Here is a tiny trained network, its code and every weight. The questions are about switching its units off for an input and a class, where a switched-off unit gives its printed mean instead of its output.

import numpy as np


def w(rows, s, z=0):
    codes = np.array(rows[::2]) - 128.0
    scale = np.full(codes.shape[1], s)
    scale[-1] = z or s
    return codes * scale


def f(y):
    return y / 2 * (1 + np.tanh(0.7978845608 * (y + 0.044715 * y**3)))


def log_softmax(a):
    a = a - a.max(-1, keepdims=True)
    return a - np.log(np.exp(a).sum(-1, keepdims=True))


def net(x, mask):
    res = np.array(x, float).reshape(1, 5) / 4 @ E
    y = f(res @ A[0][:, :-1].T + A[0][:, -1])
    res = res + np.where(mask, y, B[0][:, -1]) @ B[0][:, :-1]
    return log_softmax(res[-1] @ U[:, :-1].T + U[:, -1])


A, B = {}, {}
E = w([
[162,78,196,183,14,253],'x0',
[63,188,95,29,71,146],'x1',
[15,162,123,192,173,189],'x2',
[77,47,173,30,179,100],'x3',
[217,138,134,69,230,230],'x4',
],0.0074)
A[0] = w([
[135,84,146,142,141,175,123],'neuron 0',
[160,157,107,158,227,29,254],'neuron 1',
[96,203,94,210,28,56,133],'neuron 2',
[179,174,117,191,221,248,167],'neuron 3',
[169,27,180,161,35,180,136],'neuron 4',
[143,75,137,153,96,130,44],'neuron 5',
[168,162,95,103,189,132,50],'neuron 6',
[179,120,148,142,79,177,197],'neuron 7',
[85,159,113,183,46,82,57],'neuron 8',
[185,170,115,85,32,108,127],'neuron 9',
[192,146,122,205,102,127,99],'neuron 10',
[202,175,104,74,4,106,70],'neuron 11',
[141,73,139,184,181,35,182],'neuron 12',
[32,144,135,88,98,204,166],'neuron 13',
[106,91,148,116,87,70,111],'neuron 14',
],0.015,0.0035)
B[0] = w([
[114,96,100,142,115,153,165],'neuron 0',
[138,235,129,127,130,94,245],'neuron 1',
[115,169,128,190,33,39,234],'neuron 2',
[254,86,121,112,133,195,239],'neuron 3',
[179,142,123,201,29,86,255],'neuron 4',
[152,120,110,122,86,70,160],'neuron 5',
[135,175,132,183,96,109,174],'neuron 6',
[166,79,135,156,128,153,207],'neuron 7',
[69,135,134,131,103,79,196],'neuron 8',
[218,127,117,120,145,165,199],'neuron 9',
[119,85,147,159,86,121,199],'neuron 10',
[203,119,137,112,187,199,214],'neuron 11',
[162,209,120,105,162,130,212],'neuron 12',
[47,137,133,64,212,123,185],'neuron 13',
[130,141,122,131,175,182,177],'neuron 14',
],0.022,0.015)
U = w([
[195,179,130,49,198,249,243],'0',
[1,99,167,19,172,194,6],'1',
[140,95,157,134,69,207,202],'2',
[99,231,141,81,132,130,120],'3',
],0.0088,0.0018)

Each question gives the input, the list of numbers given to net, and the class t.
The units are the neurons (one row each of A and B). Each row of codes is followed by its name. A weight is (code - 128) times the scale printed after its matrix; where a second scale follows, it is the last column's (A, B and U).
mask holds one flag per neuron, in row order. A switched-off neuron (its flag False) gives its mean, the last column of its row in B, instead of its output. The means were averaged over made-up inputs and are rounded, as every weight is.
A unit's drop is (log p(t) with every unit on - log p(t) with that unit switched off) / (log p(t) with every unit on - log p(t) with every unit switched off).
unit that matters most: the unit with the biggest drop
k most important neurons: the k neurons with the biggest drops, biggest first
drop of u: that unit's drop, to one decimal
input [3,6,0,4,2], class 1: 2 most important neurons -> [neuron 3; neuron 13]
input [3,3,-1,0,0], class 0: 2 most important neurons -> [neuron 2; neuron 10]
input [8,6,1,2,2], class 0: 3 most important neurons -> [neuron 13; neuron 2; neuron 10]
input [-2,-6,3,7,-5], class 0: 2 most important neurons -> [neuron 2; neuron 4]
input [-6,2,2,4,6], class 3: unit that matters most -> neuron 11
input [-1,1,-2,-7,-6], class 3: 4 most important neurons -> [neuron 3; neuron 2; neuron 8; neuron 4]
input [7,2,-1,-1,7], class 2: 2 most important neurons -> [neuron 4; neuron 12]
input [-5,-4,-1,-7,2], class 3: 2 most important neurons -> [neuron 11; neuron 1]
input [-5,2,-4,2,1], class 3: 3 most important neurons -> [neuron 3; neuron 11; neuron 1]
input [8,6,6,-1,3], class 0: 2 most important neurons -> [neuron 13; neuron 2]
input [0,-8,-7,-4,-6], class 3: 2 most important neurons -> [neuron 12; neuron 3]
input [-4,0,-5,0,3], class 3: 2 most important neurons -> [neuron 3; neuron 1]
input [-4,-3,-5,-1,0], class 3: 4 most important neurons -> [neuron 3; neuron 1; neuron 11; neuron 7]
input [-4,2,5,8,-5], class 1: most important neuron -> [neuron 4]
input [5,0,-5,0,7], class 2: 2 most important neurons -> [neuron 4; neuron 12]
input [-6,-1,-6,5,0], class 3: drop of neuron 1 -> 0.3
input [0,4,2,-4,-5], class 3: drop of neuron 2 -> 0.8
input [1,3,3,6,5], class 1: drop of neuron 13 -> 0.2
